Below is a small trained network, with its code and all its weights. Each question gives an input and a class and asks what happens when units are switched off, that is, made to give their printed mean instead of their output.

import numpy as np


def w(rows, s, z=0):
    codes = np.array(rows[::2]) - 128.0
    scale = np.full(codes.shape[1], s)
    scale[-1] = z or s
    return codes * scale


def f(y):
    return y / 2 * (1 + np.tanh(0.7978845608 * (y + 0.044715 * y**3)))


def log_softmax(a):
    a = a - a.max(-1, keepdims=True)
    return a - np.log(np.exp(a).sum(-1, keepdims=True))


def net(x, mask):
    res = np.array(x, float).reshape(1, 7) / 4 @ E
    y = f(res @ A[0][:, :-1].T + A[0][:, -1])
    res = res + np.where(mask, y, B[0][:, -1]) @ B[0][:, :-1]
    return log_softmax(res[-1] @ U[:, :-1].T + U[:, -1])


A, B = {}, {}
E = w([
[128,126,127],'x0',
[151,9,249],'x1',
[128,127,129],'x2',
[3,203,254],'x3',
[126,126,126],'x4',
[127,128,130],'x5',
[18,2,7],'x6',
],0.004)
A[0] = w([
[165,36,201,85],'n0',
[190,173,165,98],'n1',
[144,111,145,253],'n2',
[250,90,95,115],'n3',
[117,247,50,106],'n4',
[19,51,95,99],'n5',
[208,88,92,93],'n6',
[124,98,113,130],'n7',
[177,218,138,136],'n8',
[225,138,254,117],'n9',
[29,152,172,70],'n10',
[107,102,88,68],'n11',
[185,163,163,120],'n12',
[167,121,184,103],'n13',
[24,185,230,111],'n14',
[199,164,183,71],'n15',
[124,149,159,81],'n16',
[117,135,211,119],'n17',
[197,101,106,167],'n18',
[124,121,127,145],'n19',
[154,40,196,102],'n20',
[121,219,46,111],'n21',
[186,219,151,101],'n22',
],0.0097,0.007)
B[0] = w([
[133,54,172,147],'n0',
[155,111,70,152],'n1',
[7,149,140,253],'n2',
[175,211,180,177],'n3',
[122,50,193,193],'n4',
[164,105,2,192],'n5',
[186,180,148,145],'n6',
[129,140,110,136],'n7',
[99,102,78,190],'n8',
[102,107,91,210],'n9',
[238,163,145,149],'n10',
[190,112,101,119],'n11',
[137,117,82,155],'n12',
[138,98,115,134],'n13',
[179,200,175,215],'n14',
[170,107,74,146],'n15',
[175,122,111,115],'n16',
[124,135,148,160],'n17',
[115,175,160,178],'n18',
[117,132,122,140],'n19',
[114,55,166,151],'n20',
[131,66,193,181],'n21',
[123,103,58,176],'n22',
],0.022,0.0055)
U = w([
[172,22,203,92],'0',
[177,140,1,26],'1',
[231,232,164,61],'2',
[83,172,127,255],'3',
[84,173,120,197],'4',
[82,173,122,165],'5',
],0.0093,0.0034)

Each question gives the input, the list of numbers given to net, and the class t.
The units are the neurons (one row each of A and B). Each row of codes is followed by its name. A weight is (code - 128) times the scale printed after its matrix; where a second scale follows, it is the last column's (A, B and U).
mask holds one flag per neuron, in row order. A switched-off neuron (its flag False) gives its mean, the last column of its row in B, instead of its output. The means were averaged over made-up inputs and are rounded, as every weight is.
A unit's drop is (log p(t) with every unit on - log p(t) with that unit switched off) / (log p(t) with every unit on - log p(t) with every unit switched off).
The circuit of an input: a set's keep is (log p(t) with only the set's units on - log p(t) with every unit switched off) / (log p(t) with every unit on - log p(t) with every unit switched off). Starting from the 12 units with the biggest drops (on a tie, the unit counted first), units are removed one at a time, each time the one whose removal leaves the highest keep (on an exact tie, the one counted first), for as long as the keep stays at least 0.8.
units of the circuit, in order: the units of the circuit, biggest drop first
unit that matters most: the unit with the biggest drop
top k neurons: the k neurons with the biggest drops, biggest first
drop of u: that unit's drop, to one decimal
input [-8,-8,-5,-8,1,7,-1], class 0: top 3 neurons => (n4, n21, n14)
input [6,-8,-6,-4,-1,-1,-3], class 0: units of the circuit, in order => (n4)
input [5,4,-2,-6,0,-3,-2], class 2: top 3 neurons => (n3, n6, n8)
input [3,8,-7,7,2,7,-6], class 0: top 2 neurons => (n0, n20)
input [5,-2,4,-7,5,-1,1], class 2: units of the circuit, in order => (n3, n6)
input [-1,-8,-5,-6,-6,-5,-8], class 0: top 3 neurons => (n4, n21, n5)
input [4,-7,6,-1,0,-4,0], class 0: top 2 neurons => (n4, n21)
input [-4,-8,1,-8,2,-7,0], class 0: top 3 neurons => (n4, n21, n14)
input [-3,-1,-8,-8,-6,0,-1], class 2: top 2 neurons => (n3, n6)
input [3,4,5,8,-5,-6,-1], class 2: top 2 neurons => (n14, n10)
input [-1,4,0,6,-2,-1,-4], class 2: top 3 neurons => (n14, n10, n4)
input [4,-2,-1,-2,-6,-3,-6], class 1: units of the circuit, in order => (n22, n1)
input [-1,8,5,7,7,-2,-4], class 0: top 2 neurons => (n0, n20)
input [7,6,-2,-6,8,-1,8], class 1: units of the circuit, in order => (n5)
input [-1,-8,-4,-5,-6,-2,7], class 0: top 2 neurons => (n21, n4)
input [4,1,2,8,-5,6,-5], class 2: top 2 neurons => (n14, n10)
input [7,5,-3,8,2,-5,6], class 2: units of the circuit, in order => (n14, n10)
input [5,7,6,8,1,-6,-8], class 1: top 2 neurons => (n9, n15)
input [-2,4,4,-1,5,-7,-6], class 1: units of the circuit, in order => (n15, n9)
input [7,-6,0,-8,-3,0,-5], class 2: top 3 neurons => (n3, n6, n18)
input [8,1,-2,-8,-5,4,0], class 2: unit that matters most => n3
input [6,4,-4,-1,-5,-3,8], class 1: drop of n5 => 1.3
input [-6,5,-4,6,-1,4,8], class 1: drop of n5 => 1.2
input [0,-8,2,6,-4,-8,8], class 0: drop of n21 => 0.6
input [2,-8,-6,1,-7,-2,-2], class 0: drop of n14 => 0.0
